Here is a tiny trained network, its code and every weight. The questions are about switching its units off for an input and a target symbol, where a switched-off unit gives its printed mean instead of its output.

import numpy as np


def w(rows, s, z=0):
    codes = np.array(rows[::2]) - 128.0
    scale = np.full(codes.shape[1], s)
    scale[-1] = z or s
    return codes * scale


def norm(h):
    return h / np.sqrt((h * h).mean(-1, keepdims=True) + 1e-5)


def f(y):
    return np.maximum(y, 0)


def softmax(a):
    e = np.exp(a - a.max(-1, keepdims=True))
    return e / e.sum(-1, keepdims=True)


def log_softmax(a):
    a = a - a.max(-1, keepdims=True)
    return a - np.log(np.exp(a).sum(-1, keepdims=True))


def net(x, mask):
    ids = ['ΘΛΠαβγδμξστ'.index(c) for c in x.split()]
    T = len(ids)
    res = E[ids] + P[:T]
    u = 0
    for l in range(2):
        q, k, v = (norm(res) @ M[l].T for M in (Q, K, V))
        z = softmax(np.where(np.tri(T) > 0, q @ k.T / 2**0.5, -1e9)) @ v
        res = res + np.where(mask[u], z, O[l][:, -1]) @ O[l][:, :-1]
        u += 1
        y = f(norm(res) @ A[l][:, :-1].T + A[l][:, -1])
        res = res + np.where(mask[u : u + 16], y, B[l][:, -1]) @ B[l][:, :-1]
        u += 16
    return log_softmax(norm(res)[-1] @ U[:, :-1].T + U[:, -1])


Q, K, V, O, A, B = {}, {}, {}, {}, {}, {}
E = w([
[133,116,150,47,131],'Θ',
[150,130,202,149,158],'Λ',
[116,113,134,5,145],'Π',
[174,153,64,77,206],'α',
[229,93,12,161,156],'β',
[227,92,11,162,157],'γ',
[16,166,101,162,139],'δ',
[135,21,111,157,90],'μ',
[9,164,97,158,140],'ξ',
[89,175,171,207,97],'σ',
[93,213,127,164,183],'τ',
],0.013)
P = w([
[196,167,9,137,117],'0',
[130,143,32,169,135],'1',
[105,127,51,166,143],'2',
[117,125,94,173,145],'3',
[116,124,119,171,146],'4',
[109,121,139,165,149],'5',
[107,125,154,156,145],'6',
[108,129,163,143,136],'7',
[105,128,169,124,129],'8',
[113,140,166,89,109],'9',
[116,144,181,69,103],'10',
[117,153,193,55,102],'11',
],0.014)
Q[0] = w([
[4,155,150,112,79],'0.h1',
[128,22,109,131,77],'0.h1',
],0.02)
K[0] = w([
[62,249,202,96,78],'0.h1',
[145,79,89,131,32],'0.h1',
],0.019)
V[0] = w([
[67,248,153,95,180],'0.h1',
[177,116,100,123,254],'0.h1',
],0.018)
O[0] = w([
[157,193,173,153,250,184],'0.h1',
[89,190,60,13,135,255],'0.h1',
],0.012,0.0086)
A[0] = w([
[92,135,125,153,56,111],'0.n1',
[169,149,154,217,91,61],'0.n2',
[68,141,81,157,168,175],'0.n3',
[114,94,92,228,167,99],'0.n4',
[168,107,89,170,131,101],'0.n5',
[139,90,156,184,86,67],'0.n6',
[115,8,147,145,83,3],'0.n7',
[107,43,149,138,78,27],'0.n8',
[107,32,134,144,90,35],'0.n9',
[196,57,63,158,149,104],'0.n10',
[190,107,98,159,161,138],'0.n11',
[180,112,162,133,105,91],'0.n12',
[150,122,230,6,145,120],'0.n13',
[150,130,204,84,81,84],'0.n14',
[240,100,3,195,209,172],'0.n15',
[131,66,128,132,122,82],'0.n16',
],0.015,0.0064)
B[0] = w([
[109,96,116,81,141,167],'0.n1',
[124,97,149,117,56,183],'0.n2',
[79,99,127,132,101,249],'0.n3',
[119,75,145,58,145,192],'0.n4',
[107,146,129,134,133,142],'0.n5',
[122,175,165,160,81,165],'0.n6',
[144,151,72,254,107,166],'0.n7',
[133,154,84,230,108,161],'0.n8',
[131,144,78,228,99,163],'0.n9',
[112,142,121,128,148,150],'0.n10',
[110,124,127,102,126,169],'0.n11',
[115,162,153,105,125,144],'0.n12',
[114,189,156,69,95,254],'0.n13',
[127,167,154,113,142,137],'0.n14',
[58,125,142,122,103,232],'0.n15',
[123,144,101,173,121,144],'0.n16',
],0.037,0.0067)
Q[1] = w([
[33,82,138,196,156],'1.h1',
[252,100,123,154,158],'1.h1',
],0.023)
K[1] = w([
[79,180,175,198,96],'1.h1',
[3,143,113,25,50],'1.h1',
],0.025)
V[1] = w([
[84,17,183,108,156],'1.h1',
[187,84,167,104,3],'1.h1',
],0.039)
O[1] = w([
[108,41,170,53,181,123],'1.h1',
[4,103,156,113,54,250],'1.h1',
],0.024,0.0026)
A[1] = w([
[121,154,200,135,158,120],'1.n1',
[182,72,144,129,193,128],'1.n2',
[69,130,184,241,80,115],'1.n3',
[164,93,92,95,95,3],'1.n4',
[170,119,123,147,177,92],'1.n5',
[171,78,182,109,134,28],'1.n6',
[155,82,89,105,91,96],'1.n7',
[67,124,135,101,70,100],'1.n8',
[71,167,120,212,88,63],'1.n9',
[147,104,214,161,99,143],'1.n10',
[139,172,106,147,98,117],'1.n11',
[48,158,159,216,254,65],'1.n12',
[167,165,132,111,140,134],'1.n13',
[168,109,148,179,28,98],'1.n14',
[148,101,229,237,113,61],'1.n15',
[132,116,122,172,126,91],'1.n16',
],0.025,0.0053)
B[1] = w([
[147,148,93,94,105,162],'1.n1',
[195,134,165,172,179,164],'1.n2',
[61,109,59,217,171,239],'1.n3',
[157,101,80,111,90,134],'1.n4',
[130,126,163,150,59,145],'1.n5',
[123,125,103,91,204,152],'1.n6',
[171,117,112,109,109,143],'1.n7',
[209,119,102,148,90,245],'1.n8',
[106,62,215,173,164,254],'1.n9',
[138,153,104,52,98,162],'1.n10',
[99,145,174,87,161,222],'1.n11',
[209,136,103,184,132,147],'1.n12',
[95,159,130,132,99,175],'1.n13',
[32,154,133,202,136,196],'1.n14',
[121,137,250,3,96,168],'1.n15',
[92,134,116,111,111,145],'1.n16',
],0.05,0.014)
U = w([
[77,105,73,216,155,253],'Θ',
[92,142,181,149,133,50],'Λ',
[159,140,245,147,57,53],'Π',
[78,254,55,59,137,143],'α',
[168,128,52,134,55,173],'β',
[164,121,50,134,64,169],'γ',
[139,101,108,90,237,121],'δ',
[102,140,92,157,121,71],'μ',
[138,96,121,100,230,112],'ξ',
[25,46,139,41,73,64],'σ',
[249,167,138,189,169,185],'τ',
],0.0075,0.0022)

Each question gives the input, a string of symbols that net reads in full, and the target symbol t.
The units are the heads (2 rows each of Q, K, V and O) and the neurons (one row each of A and B). Each row of codes is followed by its name. A weight is (code - 128) times the scale printed after its matrix; where a second scale follows, it is the last column's (O, A, B and U).
mask holds one flag per unit, layer by layer, with each layer's heads first. A switched-off unit (its flag False) gives its mean, the last column of its rows in O or B, instead of its output. The means were averaged over made-up inputs and are rounded, as every weight is.
A unit's drop is (log p(t) with every unit on - log p(t) with that unit switched off) / (log p(t) with every unit on - log p(t) with every unit switched off).
The circuit of an input: a set's keep is (log p(t) with only the set's units on - log p(t) with every unit switched off) / (log p(t) with every unit on - log p(t) with every unit switched off). Starting from the 12 units with the biggest drops (on a tie, the unit counted first), units are removed one at a time, each time the one whose removal leaves the highest keep (on an exact tie, the one counted first), for as long as the keep stays at least 0.8.
units of the circuit, in order: the units of the circuit, biggest drop first
most important unit: the unit with the biggest drop
k most important neurons of layer l: the k neurons of layer l with the biggest drops, biggest first
input α σ α γ α σ δ δ Π α, target δ: most important neuron of layer 0	(0.n4)
input α δ τ γ Θ Θ ξ α δ α α γ, target δ: units of the circuit, in order	(1.h1, 0.h1, 0.n4)
input β β Π α, target β: units of the circuit, in order	(0.h1, 1.n9, 1.n8)
input α τ α β, target τ: units of the circuit, in order	(1.h1, 0.n13)
input σ Θ α γ μ β α α Π Θ α α, target α: units of the circuit, in order	(0.h1, 0.n13)
input Λ Θ α ξ α α Π Θ, target α: 3 most important neurons of layer 0	(0.n13, 0.n15, 0.n2)
input Π Π β α γ α γ ξ α σ β, target σ: units of the circuit, in order	(0.h1, 1.h1)
input β Θ ξ σ σ σ, target σ: units of the circuit, in order	(0.h1, 0.n2, 0.n4, 1.h1)
input σ Θ ξ, target σ: 4 most important neurons of layer 0	(0.n4, 0.n6, 0.n2, 0.n3)
input Θ Π α α τ σ, target τ: units of the circuit, in order	(1.h1, 0.h1)
input Π α α ξ, target ξ: units of the circuit, in order	(1.h1, 0.n4, 0.h1)
input Θ Π Π, target Π: units of the circuit, in order	(1.h1, 1.n3, 0.n2, 0.n15)
input Π σ α α Θ α Π, target α: units of the circuit, in order	(0.n13, 1.n9)
input α α α σ α τ, target τ: most important unit	0.n4
input Π σ α α Π α Π δ α Π τ β, target τ: units of the circuit, in order	(0.h1, 1.h1)
input Λ σ δ σ Θ σ α α α α, target α: 3 most important neurons of layer 0	(0.n15, 0.n6, 0.n2)
input α σ τ α α σ β, target σ: 3 most important neurons of layer 0	(0.n3, 0.n13, 0.n15)
input Π α α Λ Λ, target α: 2 most important neurons of layer 0	(0.n2, 0.n6)
input Π Π Θ β σ Π β Θ, target β: 3 most important neurons of layer 0	(0.n13, 0.n15, 0.n3)
input β ξ α α Π α α σ β Θ, target σ: most important unit	0.h1
input Λ Θ Π, target Π: 2 most important neurons of layer 0	(0.n4, 0.n1)
input α γ α Θ α Π, target α: 3 most important neurons of layer 0	(0.n13, 0.n2, 0.n6)
input Π τ Π α α γ α Π σ τ τ, target τ: 2 most important neurons of layer 0	(0.n2, 0.n4)
input σ δ ξ τ α α δ, target τ: 2 most important neurons of layer 0	(0.n2, 0.n4)
input σ α α α α Π σ Θ Θ, target σ: 2 most important neurons of layer 0	(0.n2, 0.n13)
input τ α δ, target τ: 3 most important neurons of layer 0	(0.n2, 0.n4, 0.n1)
